Here is a tiny trained network, its code and every weight. The questions are about switching its units off for an input and a class, where a switched-off unit gives its printed mean instead of its output.

import numpy as np


def w(rows, s, z=0):
    codes = np.array(rows[::2]) - 128.0
    scale = np.full(codes.shape[1], s)
    scale[-1] = z or s
    return codes * scale


def f(y):
    return y / 2 * (1 + np.tanh(0.7978845608 * (y + 0.044715 * y**3)))


def log_softmax(a):
    a = a - a.max(-1, keepdims=True)
    return a - np.log(np.exp(a).sum(-1, keepdims=True))


def net(x, mask):
    res = np.array(x, float).reshape(1, 8) / 4 @ E
    y = f(res @ A[0][:, :-1].T + A[0][:, -1])
    res = res + np.where(mask, y, B[0][:, -1]) @ B[0][:, :-1]
    return log_softmax(res[-1] @ U[:, :-1].T + U[:, -1])


A, B = {}, {}
E = w([
[133,120,110,143,120,117],'x0',
[132,140,146,124,133,123],'x1',
[125,145,163,104,152,140],'x2',
[143,132,171,118,157,132],'x3',
[150,110,135,142,140,117],'x4',
[166,117,34,18,204,68],'x5',
[190,249,56,146,225,205],'x6',
[3,101,82,207,255,137],'x7',
],0.0088)
A[0] = w([
[155,156,114,71,142,144,173],'n1',
[199,151,77,86,139,133,73],'n2',
[133,82,166,70,76,104,208],'n3',
[32,107,178,142,120,128,209],'n4',
[113,110,133,204,130,115,156],'n5',
[173,135,119,185,140,176,68],'n6',
[58,83,176,208,133,94,239],'n7',
[74,148,95,109,174,71,2],'n8',
[170,185,104,200,158,192,230],'n9',
[114,155,158,127,139,131,127],'n10',
[150,231,66,79,107,112,40],'n11',
[66,105,84,146,233,136,157],'n12',
[169,122,113,176,97,62,168],'n13',
[157,154,154,204,85,210,232],'n14',
[117,126,97,87,178,10,129],'n15',
[217,153,84,102,168,83,68],'n16',
[156,146,86,118,138,69,199],'n17',
],0.011,0.0022)
B[0] = w([
[187,89,100,133,132,195,176],'n1',
[185,116,39,168,195,141,193],'n2',
[116,122,212,81,65,58,218],'n3',
[175,216,70,226,137,140,207],'n4',
[155,199,93,162,142,108,173],'n5',
[118,132,178,47,163,129,169],'n6',
[121,225,113,193,176,127,232],'n7',
[131,116,219,63,127,104,174],'n8',
[153,54,195,61,9,135,236],'n9',
[134,153,101,144,146,132,137],'n10',
[168,93,109,187,128,93,195],'n11',
[52,121,164,48,112,79,247],'n12',
[115,187,187,52,122,154,158],'n13',
[44,100,255,35,76,104,223],'n14',
[143,97,209,57,36,115,204],'n15',
[181,83,92,241,166,159,201],'n16',
[121,99,105,129,110,150,171],'n17',
],0.007,0.012)
U = w([
[60,156,170,91,106,37,255],'0',
[121,83,148,65,83,98,170],'1',
[128,185,53,255,208,133,33],'2',
],0.0088,0.00065)

Each question gives the input, the list of numbers given to net, and the class t.
The units are the neurons (one row each of A and B). Each row of codes is followed by its name. A weight is (code - 128) times the scale printed after its matrix; where a second scale follows, it is the last column's (A, B and U).
mask holds one flag per neuron, in row order. A switched-off neuron (its flag False) gives its mean, the last column of its row in B, instead of its output. The means were averaged over made-up inputs and are rounded, as every weight is.
A unit's drop is (log p(t) with every unit on - log p(t) with that unit switched off) / (log p(t) with every unit on - log p(t) with every unit switched off).
The circuit of an input: a set's keep is (log p(t) with only the set's units on - log p(t) with every unit switched off) / (log p(t) with every unit on - log p(t) with every unit switched off). Starting from the 12 units with the biggest drops (on a tie, the unit counted first), units are removed one at a time, each time the one whose removal leaves the highest keep (on an exact tie, the one counted first), for as long as the keep stays at least 0.8.
units of the circuit, in order: the units of the circuit, biggest drop first
most important unit: the unit with the biggest drop
k most important neurons: the k neurons with the biggest drops, biggest first
drop when u is switched off: that unit's drop, to one decimal
input [3,7,-4,-8,-6,7,5,3], class 1: most important unit -> n15
input [7,-1,5,6,0,0,-3,2], class 2: units of the circuit, in order -> (n14, n9)
input [-6,4,1,7,5,-3,-8,2], class 2: units of the circuit, in order -> (n4, n7)
input [-3,6,-7,-2,-7,2,5,5], class 1: units of the circuit, in order -> (n9, n7)
input [-8,6,-6,0,0,-8,-4,2], class 2: 2 most important neurons -> (n4, n7)
input [7,-1,0,4,0,-4,-4,-7], class 0: 3 most important neurons -> (n9, n3, n1)
input [-3,1,-1,8,8,0,-8,8], class 2: 3 most important neurons -> (n4, n7, n14)
input [1,3,-2,-1,-7,-5,8,0], class 1: 2 most important neurons -> (n9, n7)
input [7,-8,5,-1,-8,0,-5,7], class 2: drop when n4 is switched off -> 0.4
input [4,5,5,5,3,-8,-6,-8], class 0: drop when n10 is switched off -> 0.0
input [3,-3,-3,4,-2,4,7,6], class 1: drop when n9 is switched off -> 0.1
